Below are the code and all the weights of a small trained network. Each question names an input and a class and asks about switching units off, where a switched-off unit gives its printed mean instead of its output.

import numpy as np


def w(rows, s, z=0):
    codes = np.array(rows[::2]) - 128.0
    scale = np.full(codes.shape[1], s)
    scale[-1] = z or s
    return codes * scale


def f(y):
    return np.maximum(y, 0)


def log_softmax(a):
    a = a - a.max(-1, keepdims=True)
    return a - np.log(np.exp(a).sum(-1, keepdims=True))


def net(x, mask):
    res = np.array(x, float).reshape(1, 6) / 4 @ E
    y = f(res @ A[0][:, :-1].T + A[0][:, -1])
    res = res + np.where(mask, y, B[0][:, -1]) @ B[0][:, :-1]
    return log_softmax(res[-1] @ U[:, :-1].T + U[:, -1])


A, B = {}, {}
E = w([
[79,93,115,119,69,171,201,232],'x0',
[127,124,126,128,123,126,125,123],'x1',
[40,215,67,141,119,94,150,94],'x2',
[128,125,127,127,125,127,128,128],'x3',
[140,140,76,175,149,254,78,133],'x4',
[170,107,102,248,124,48,133,174],'x5',
],0.01)
A[0] = w([
[126,136,58,163,122,213,86,121,78],'N0',
[125,106,123,133,139,123,122,92,26],'N1',
[127,133,136,126,135,123,114,126,67],'N2',
[120,115,169,73,88,51,173,119,66],'N3',
[102,109,112,133,104,149,163,158,80],'N4',
[150,170,124,139,189,91,80,79,62],'N5',
[186,26,220,106,136,127,122,137,53],'N6',
[107,117,156,85,128,151,137,90,96],'N7',
[166,138,136,136,159,109,71,54,58],'N8',
[117,123,66,165,139,216,73,136,55],'N9',
[131,134,125,124,147,130,141,125,77],'N10',
[91,159,80,130,118,113,116,121,1],'N11',
[152,132,136,118,174,78,72,37,82],'N12',
[183,137,118,182,97,102,141,140,52],'N13',
[141,104,123,198,135,95,141,143,83],'N14',
[127,159,126,162,160,203,108,139,37],'N15',
[62,79,110,124,54,160,217,204,66],'N16',
[166,142,125,135,149,113,108,70,54],'N17',
[42,204,39,156,104,108,148,95,24],'N18',
[91,107,104,115,67,141,179,232,85],'N19',
[230,52,186,113,116,152,104,148,50],'N20',
[100,133,171,54,129,167,130,101,97],'N21',
[44,201,90,126,100,66,161,90,66],'N22',
[190,85,196,111,114,155,94,171,34],'N23',
[170,116,100,245,112,67,133,159,106],'N24',
[111,117,203,69,110,29,186,115,69],'N25',
[106,129,182,103,132,82,147,130,39],'N26',
[155,152,146,79,136,156,149,111,46],'N27',
[128,158,142,147,146,163,127,138,34],'N28',
[166,162,152,139,167,97,65,71,56],'N29',
[99,146,142,33,130,171,120,106,106],'N30',
[115,114,157,129,101,86,137,128,56],'N31',
[153,124,130,187,133,96,127,177,101],'N32',
[133,145,149,54,106,170,127,95,78],'N33',
],0.011,0.005)
B[0] = w([
[206,43,137,254,130,59,186,140,207],'N0',
[136,138,139,114,118,131,118,135,132],'N1',
[117,122,119,117,114,127,161,145,130],'N2',
[219,55,108,219,146,76,157,152,211],'N3',
[150,131,161,83,85,173,127,67,172],'N4',
[157,137,154,63,55,194,154,94,188],'N5',
[42,207,174,208,215,174,191,96,218],'N6',
[89,112,87,105,116,104,110,177,172],'N7',
[159,134,153,63,60,176,145,109,186],'N8',
[206,51,139,228,135,62,155,121,207],'N9',
[120,130,152,121,121,94,117,130,128],'N10',
[83,153,143,157,151,163,136,131,150],'N11',
[190,125,168,69,38,178,149,121,206],'N12',
[86,112,105,81,154,71,81,171,171],'N13',
[66,105,55,64,135,86,61,152,184],'N14',
[195,88,92,198,112,77,169,142,178],'N15',
[186,136,175,19,41,187,133,46,253],'N16',
[150,127,142,76,79,160,157,110,165],'N17',
[55,229,204,153,225,165,157,109,213],'N18',
[190,159,168,42,22,191,155,69,237],'N19',
[48,225,175,154,220,167,177,86,217],'N20',
[64,91,67,85,129,51,37,185,201],'N21',
[86,202,179,199,208,172,162,99,219],'N22',
[82,212,159,167,161,154,139,108,194],'N23',
[32,82,29,24,160,53,18,239,237],'N24',
[221,35,86,255,129,88,150,116,237],'N25',
[177,96,113,201,111,97,151,178,168],'N26',
[95,148,104,118,119,107,80,139,157],'N27',
[146,121,115,142,116,121,131,131,141],'N28',
[166,123,153,69,53,189,137,76,190],'N29',
[60,84,12,64,184,39,34,235,214],'N30',
[156,97,108,158,137,135,120,138,160],'N31',
[89,118,97,92,141,126,65,166,188],'N32',
[60,93,77,87,149,79,66,198,191],'N33',
],0.0071,0.012)
U = w([
[61,89,42,65,143,63,43,166,182],'0',
[194,126,176,45,41,154,147,101,1],'1',
[224,47,105,254,138,63,159,135,133],'2',
[47,212,186,181,210,134,164,116,170],'3',
],0.0091,0.00095)

Each question gives the input, the list of numbers given to net, and the class t.
The units are the neurons (one row each of A and B). Each row of codes is followed by its name. A weight is (code - 128) times the scale printed after its matrix; where a second scale follows, it is the last column's (A, B and U).
mask holds one flag per neuron, in row order. A switched-off neuron (its flag False) gives its mean, the last column of its row in B, instead of its output. The means were averaged over made-up inputs and are rounded, as every weight is.
A unit's drop is (log p(t) with every unit on - log p(t) with that unit switched off) / (log p(t) with every unit on - log p(t) with every unit switched off).
The circuit of an input: a set's keep is (log p(t) with only the set's units on - log p(t) with every unit switched off) / (log p(t) with every unit on - log p(t) with every unit switched off). Starting from the 12 units with the biggest drops (on a tie, the unit counted first), units are removed one at a time, each time the one whose removal leaves the highest keep (on an exact tie, the one counted first), for as long as the keep stays at least 0.8.
circuit, biggest first: the units of the circuit, biggest drop first
unit that matters most: the unit with the biggest drop
top k neurons: the k neurons with the biggest drops, biggest first
drop of u: that unit's drop, to one decimal
input [6,6,4,-3,-7,-6], class 2: circuit, biggest first : [N25]
input [3,-7,8,1,7,6], class 3: top 3 neurons : [N18 N25 N3]
input [6,-6,-4,5,6,6], class 0: top 4 neurons : [N24 N14 N32 N25]
input [-8,-4,6,-1,-8,0], class 1: top 3 neurons : [N12 N5 N29]
input [-4,3,-4,2,-2,3], class 1: circuit, biggest first : [N12 N29]
input [-1,6,7,-5,-7,-6], class 2: top 3 neurons : [N25 N3 N24]
input [3,-4,-3,-5,-8,-8], class 0: top 4 neurons : [N30 N21 N33 N0]
input [3,-6,-3,5,-5,0], class 2: top 2 neurons : [N25 N3]
input [1,4,-6,0,8,-6], class 2: top 2 neurons : [N0 N9]
input [1,1,8,-6,8,-3], class 2: top 2 neurons : [N0 N9]
input [-3,-8,-5,5,4,-2], class 3: top 2 neurons : [N20 N25]
input [-3,7,8,-5,3,8], class 0: top 4 neurons : [N24 N14 N6 N20]
input [-4,-2,-6,-8,7,-2], class 2: top 3 neurons : [N9 N0 N15]
input [-7,5,-8,7,-6,6], class 3: top 2 neurons : [N6 N20]
input [-2,3,-7,1,6,0], class 3: circuit, biggest first : [N20]
input [2,-4,-1,-4,-2,-1], class 1: top 2 neurons : [N0 N24]
input [-3,8,6,-8,7,-4], class 2: top 2 neurons : [N0 N9]
input [1,-2,6,-2,-5,4], class 3: top 2 neurons : [N22 N18]
input [-5,7,3,8,-2,-3], class 1: drop of N16 : 0.0
input [-1,2,2,-1,5,8], class 0: drop of N24 : 0.2
input [0,4,-6,3,-5,2], class 3: drop of N20 : 0.6
input [5,-8,-8,4,-4,2], class 3: unit that matters most : N6
input [-7,7,-6,0,3,2], class 1: drop of N12 : 0.1
